Below is a small trained network, with its code and all its weights. Each question gives an input and a class and asks what happens when units are switched off, that is, made to give their printed mean instead of their output.

import numpy as np


def w(rows, s, z=0):
    codes = np.array(rows[::2]) - 128.0
    scale = np.full(codes.shape[1], s)
    scale[-1] = z or s
    return codes * scale


def f(y):
    return y / 2 * (1 + np.tanh(0.7978845608 * (y + 0.044715 * y**3)))


def log_softmax(a):
    a = a - a.max(-1, keepdims=True)
    return a - np.log(np.exp(a).sum(-1, keepdims=True))


def net(x, mask):
    res = np.array(x, float).reshape(1, 3) / 4 @ E
    y = f(res @ A[0][:, :-1].T + A[0][:, -1])
    res = res + np.where(mask, y, B[0][:, -1]) @ B[0][:, :-1]
    return log_softmax(res[-1] @ U[:, :-1].T + U[:, -1])


A, B = {}, {}
E = w([
[118,128,198,20],'x0',
[172,244,107,125],'x1',
[152,124,254,214],'x2',
],0.014)
A[0] = w([
[133,190,193,131,164],'neuron 0',
[178,161,252,166,175],'neuron 1',
[139,118,167,25,80],'neuron 2',
[181,156,173,110,140],'neuron 3',
[85,85,150,111,123],'neuron 4',
[86,84,137,63,174],'neuron 5',
[105,95,196,96,109],'neuron 6',
[100,126,89,174,201],'neuron 7',
[112,184,128,110,72],'neuron 8',
[136,124,159,153,143],'neuron 9',
[117,172,3,155,236],'neuron 10',
[93,82,166,96,175],'neuron 11',
[163,150,112,111,122],'neuron 12',
[96,77,117,205,155],'neuron 13',
[41,125,107,39,247],'neuron 14',
[136,131,147,87,2],'neuron 15',
[153,142,75,142,36],'neuron 16',
[98,70,150,193,173],'neuron 17',
[122,87,159,120,131],'neuron 18',
[92,79,144,91,190],'neuron 19',
[142,177,124,67,109],'neuron 20',
[195,169,54,88,231],'neuron 21',
],0.016,0.0033)
B[0] = w([
[66,107,210,131,189],'neuron 0',
[16,154,91,163,253],'neuron 1',
[163,39,91,198,212],'neuron 2',
[91,48,190,117,172],'neuron 3',
[144,194,137,87,175],'neuron 4',
[194,130,45,88,203],'neuron 5',
[88,166,87,84,196],'neuron 6',
[184,103,108,169,174],'neuron 7',
[148,151,180,131,157],'neuron 8',
[90,171,168,150,164],'neuron 9',
[107,253,31,129,243],'neuron 10',
[117,191,100,58,191],'neuron 11',
[160,146,171,93,152],'neuron 12',
[216,153,163,201,198],'neuron 13',
[255,126,21,133,235],'neuron 14',
[141,88,106,184,149],'neuron 15',
[94,158,51,133,161],'neuron 16',
[147,188,189,167,204],'neuron 17',
[103,175,136,57,169],'neuron 18',
[200,189,97,53,188],'neuron 19',
[186,171,177,195,184],'neuron 20',
[203,207,147,36,218],'neuron 21',
],0.0094,0.019)
U = w([
[1,115,184,88,135],'0',
[120,81,136,114,4],'1',
[217,115,209,111,182],'2',
[118,78,122,122,1],'3',
[125,72,129,113,29],'4',
[152,148,11,56,175],'5',
[105,146,114,211,156],'6',
[97,195,166,86,112],'7',
],0.013,0.0049)

Each question gives the input, the list of numbers given to net, and the class t.
The units are the neurons (one row each of A and B). Each row of codes is followed by its name. A weight is (code - 128) times the scale printed after its matrix; where a second scale follows, it is the last column's (A, B and U).
mask holds one flag per neuron, in row order. A switched-off neuron (its flag False) gives its mean, the last column of its row in B, instead of its output. The means were averaged over made-up inputs and are rounded, as every weight is.
A unit's drop is (log p(t) with every unit on - log p(t) with that unit switched off) / (log p(t) with every unit on - log p(t) with every unit switched off).
The circuit of an input: a set's keep is (log p(t) with only the set's units on - log p(t) with every unit switched off) / (log p(t) with every unit on - log p(t) with every unit switched off). Starting from the 12 units with the biggest drops (on a tie, the unit counted first), units are removed one at a time, each time the one whose removal leaves the highest keep (on an exact tie, the one counted first), for as long as the keep stays at least 0.8.
circuit, biggest first: the units of the circuit, biggest drop first
top k neurons: the k neurons with the biggest drops, biggest first
drop of u: that unit's drop, to one decimal
input [-2,-7,2], class 2: circuit, biggest first => [neuron 10]
input [-2,-4,1], class 2: circuit, biggest first => [neuron 1; neuron 10]
input [-8,-6,3], class 2: circuit, biggest first => [neuron 1; neuron 13]
input [-2,-4,5], class 6: top 3 neurons => [neuron 21; neuron 13; neuron 1]
input [-1,3,1], class 7: top 2 neurons => [neuron 14; neuron 2]
input [-1,4,0], class 7: top 2 neurons => [neuron 14; neuron 5]
input [-8,-7,4], class 2: top 3 neurons => [neuron 10; neuron 13; neuron 1]
input [3,7,-3], class 2: top 2 neurons => [neuron 20; neuron 1]
input [8,3,-1], class 2: top 2 neurons => [neuron 10; neuron 20]
input [3,1,1], class 0: drop of neuron 10 => 0.1
input [-1,7,0], class 7: drop of neuron 14 => 0.2
input [-4,3,6], class 6: drop of neuron 13 => 0.2
